Here is a tiny trained network, its code and every weight. The questions are about switching its units off for an input and a class, where a switched-off unit gives its printed mean instead of its output.

import numpy as np


def w(rows, s, z=0):
    codes = np.array(rows[::2]) - 128.0
    scale = np.full(codes.shape[1], s)
    scale[-1] = z or s
    return codes * scale


def norm(h):
    return h / np.sqrt((h * h).mean(-1, keepdims=True) + 1e-5)


def f(y):
    return np.maximum(y, 0)


def log_softmax(a):
    a = a - a.max(-1, keepdims=True)
    return a - np.log(np.exp(a).sum(-1, keepdims=True))


def net(x, mask):
    res = np.array(x, float).reshape(1, 7) / 4 @ E
    u = 0
    for l in range(2):
        y = f(norm(res) @ A[l][:, :-1].T + A[l][:, -1])
        res = res + np.where(mask[u : u + 16], y, B[l][:, -1]) @ B[l][:, :-1]
        u += 16
    return log_softmax(norm(res)[-1] @ U[:, :-1].T + U[:, -1])


A, B = {}, {}
E = w([
[126,233,145,68,5,76,16,84],'x0',
[129,127,129,127,128,130,126,126],'x1',
[125,128,127,128,127,132,126,125],'x2',
[13,243,53,120,129,98,245,112],'x3',
[143,181,239,173,59,224,187,157],'x4',
[212,158,67,42,143,195,150,158],'x5',
[210,102,44,224,6,72,176,162],'x6',
],0.0022)
A[0] = w([
[135,99,65,174,72,79,138,175,50],'L0N1',
[81,20,28,153,181,2,77,38,47],'L0N2',
[98,215,120,67,89,172,216,79,110],'L0N3',
[156,77,101,184,230,183,183,167,50],'L0N4',
[70,112,201,225,130,35,113,135,19],'L0N5',
[203,167,86,39,138,161,148,165,49],'L0N6',
[138,80,66,178,66,86,134,192,32],'L0N7',
[224,169,81,34,145,169,158,176,3],'L0N8',
[241,70,174,91,82,196,66,116,78],'L0N9',
[153,110,107,198,57,113,150,203,94],'L0N10',
[122,73,114,214,220,141,172,152,21],'L0N11',
[140,213,140,103,79,154,53,105,79],'L0N12',
[53,112,204,182,161,42,100,96,64],'L0N13',
[145,198,114,126,78,122,64,102,40],'L0N14',
[221,167,63,39,135,146,153,181,35],'L0N15',
[67,99,181,234,120,13,114,103,44],'L0N16',
],0.0038,0.0042)
B[0] = w([
[200,169,165,124,176,111,147,30,170],'L0N1',
[220,213,96,15,130,204,119,243,252],'L0N2',
[118,54,114,204,165,81,58,176,231],'L0N3',
[92,77,144,22,29,64,157,119,226],'L0N4',
[85,107,74,156,82,250,94,76,158],'L0N5',
[91,110,89,163,86,190,93,80,171],'L0N6',
[203,162,170,135,167,117,149,31,166],'L0N7',
[74,116,60,141,65,246,99,54,161],'L0N8',
[51,110,66,216,167,58,112,176,245],'L0N9',
[141,154,166,114,223,146,149,40,203],'L0N10',
[103,61,165,3,36,111,209,141,188],'L0N11',
[106,30,133,90,116,98,229,123,202],'L0N12',
[121,94,52,101,115,229,117,102,182],'L0N13',
[103,36,152,60,99,87,212,129,161],'L0N14',
[95,124,75,161,82,231,98,70,175],'L0N15',
[116,115,46,135,77,242,74,95,181],'L0N16',
],0.004,0.0024)
A[1] = w([
[216,65,156,126,173,142,70,161,114],'L1N1',
[102,151,124,73,24,68,31,84,105],'L1N2',
[97,160,204,83,229,135,86,76,3],'L1N3',
[127,156,70,124,128,159,178,95,130],'L1N4',
[86,222,60,139,168,88,192,152,101],'L1N5',
[180,138,65,89,175,84,107,176,97],'L1N6',
[223,168,87,176,114,80,140,100,75],'L1N7',
[147,96,148,167,157,93,81,170,47],'L1N8',
[50,97,151,47,228,174,73,129,114],'L1N9',
[107,154,254,237,72,191,187,163,76],'L1N10',
[181,126,129,172,106,152,171,144,120],'L1N11',
[67,221,93,154,136,72,167,150,58],'L1N12',
[117,148,156,84,46,35,108,96,56],'L1N13',
[170,107,176,136,129,116,45,154,63],'L1N14',
[200,120,96,156,102,121,148,123,84],'L1N15',
[126,131,130,130,131,122,128,128,109],'L1N16',
],0.0046,0.0036)
B[1] = w([
[19,167,109,172,104,93,141,152,195],'L1N1',
[118,53,135,106,180,189,243,164,207],'L1N2',
[242,171,125,178,112,83,169,44,152],'L1N3',
[105,111,180,156,113,132,76,123,188],'L1N4',
[132,62,177,184,106,109,59,168,179],'L1N5',
[123,196,198,113,120,156,112,168,185],'L1N6',
[128,172,196,137,159,116,135,65,170],'L1N7',
[84,142,130,185,135,90,124,149,138],'L1N8',
[196,171,137,180,68,99,154,68,253],'L1N9',
[187,189,27,3,172,113,59,169,206],'L1N10',
[94,157,161,96,144,113,104,79,169],'L1N11',
[127,53,145,199,139,111,80,168,157],'L1N12',
[146,82,147,83,176,146,198,137,161],'L1N13',
[71,117,98,184,144,101,156,163,152],'L1N14',
[90,161,179,121,149,138,124,72,164],'L1N15',
[119,129,132,131,120,123,125,126,128],'L1N16',
],0.0048,0.0039)
U = w([
[111,49,161,57,116,112,243,146,222],'0',
[187,194,177,177,141,87,144,17,190],'1',
[80,113,65,157,92,250,85,88,105],'2',
[74,100,138,224,147,60,76,217,98],'3',
[175,209,102,35,162,126,77,205,7],'4',
],0.011,0.0013)

Each question gives the input, the list of numbers given to net, and the class t.
The units are the neurons (one row each of A and B). Each row of codes is followed by its name. A weight is (code - 128) times the scale printed after its matrix; where a second scale follows, it is the last column's (A, B and U).
mask holds one flag per neuron, layer by layer. A switched-off neuron (its flag False) gives its mean, the last column of its row in B, instead of its output. The means were averaged over made-up inputs and are rounded, as every weight is.
A unit's drop is (log p(t) with every unit on - log p(t) with that unit switched off) / (log p(t) with every unit on - log p(t) with every unit switched off).
The circuit of an input: a set's keep is (log p(t) with only the set's units on - log p(t) with every unit switched off) / (log p(t) with every unit on - log p(t) with every unit switched off). Starting from the 12 units with the biggest drops (on a tie, the unit counted first), units are removed one at a time, each time the one whose removal leaves the highest keep (on an exact tie, the one counted first), for as long as the keep stays at least 0.8.
circuit, biggest first: the units of the circuit, biggest drop first
k most important neurons: the k neurons with the biggest drops, biggest first
top k neurons in layer l: the k neurons of layer l with the biggest drops, biggest first
input [-4,-8,-6,-4,5,7,-8], class 1: most important neuron : (L1N9)
input [4,0,-5,-4,-4,-1,3], class 0: 2 most important neurons : (L1N2 L0N3)
input [6,-2,1,2,5,-3,6], class 0: 2 most important neurons : (L1N2 L1N13)
input [-2,8,7,-4,-8,-8,-1], class 2: circuit, biggest first : (L0N16 L0N13)
input [-1,-7,-7,6,-4,-6,-4], class 2: 3 most important neurons : (L0N13 L0N16 L0N9)
input [7,3,-6,-1,-6,7,6], class 0: circuit, biggest first : (L1N2 L1N10)
input [-4,7,8,-7,-3,5,6], class 3: circuit, biggest first : (L0N9 L1N1)
input [7,-2,5,8,-3,0,4], class 3: 3 most important neurons : (L1N12 L1N5 L0N4)
input [-5,8,-7,0,-3,-8,-7], class 2: top 3 neurons in layer 0 : (L0N13 L0N16 L0N5)
input [-5,-4,-4,3,6,1,-5], class 4: circuit, biggest first : (L1N10 L1N2)
input [6,-6,-1,-3,7,-5,-6], class 4: top 2 neurons in layer 0 : (L0N4 L0N11)
input [7,7,8,-8,5,-6,-5], class 3: circuit, biggest first : (L0N9 L1N14)
input [-1,-6,5,6,-1,-8,-6], class 2: circuit, biggest first : (L0N13 L0N16)
input [8,7,4,4,-6,-2,8], class 0: circuit, biggest first : (L1N2)
input [0,4,6,4,-5,-6,-4], class 2: top 2 neurons in layer 0 : (L0N13 L0N16)
input [-2,-5,-2,8,2,6,-7], class 3: 2 most important neurons : (L1N5 L0N3)
input [-3,0,0,-4,4,1,3], class 3: 2 most important neurons : (L0N9 L1N1)
input [7,7,-7,-8,-6,-8,2], class 2: circuit, biggest first : (L0N16 L0N13)
input [8,7,-8,-4,7,6,6], class 0: top 3 neurons in layer 1 : (L1N2 L1N9 L1N13)
input [-1,-7,-4,-2,1,7,-7], class 1: circuit, biggest first : (L1N9)
input [-3,-2,-4,5,-6,1,0], class 4: 3 most important neurons : (L0N2 L0N9 L1N6)
input [8,-6,8,5,-8,-6,-4], class 0: 3 most important neurons : (L1N2 L1N10 L1N13)
input [5,-4,-1,-3,8,0,1], class 4: 2 most important neurons : (L1N10 L0N4)
input [-6,2,-7,-5,4,8,8], class 1: top 2 neurons in layer 0 : (L0N10 L0N7)
input [7,-1,4,-7,2,2,6], class 0: top 3 neurons in layer 0 : (L0N3 L0N14 L0N12)
input [-3,1,-2,7,7,3,-4], class 3: top 2 neurons in layer 1 : (L1N5 L1N12)
input [1,-8,7,4,5,-4,-7], class 1: circuit, biggest first : (L1N3)
input [-5,-6,1,-6,4,7,1], class 2: top 2 neurons in layer 0 : (L0N8 L0N15)
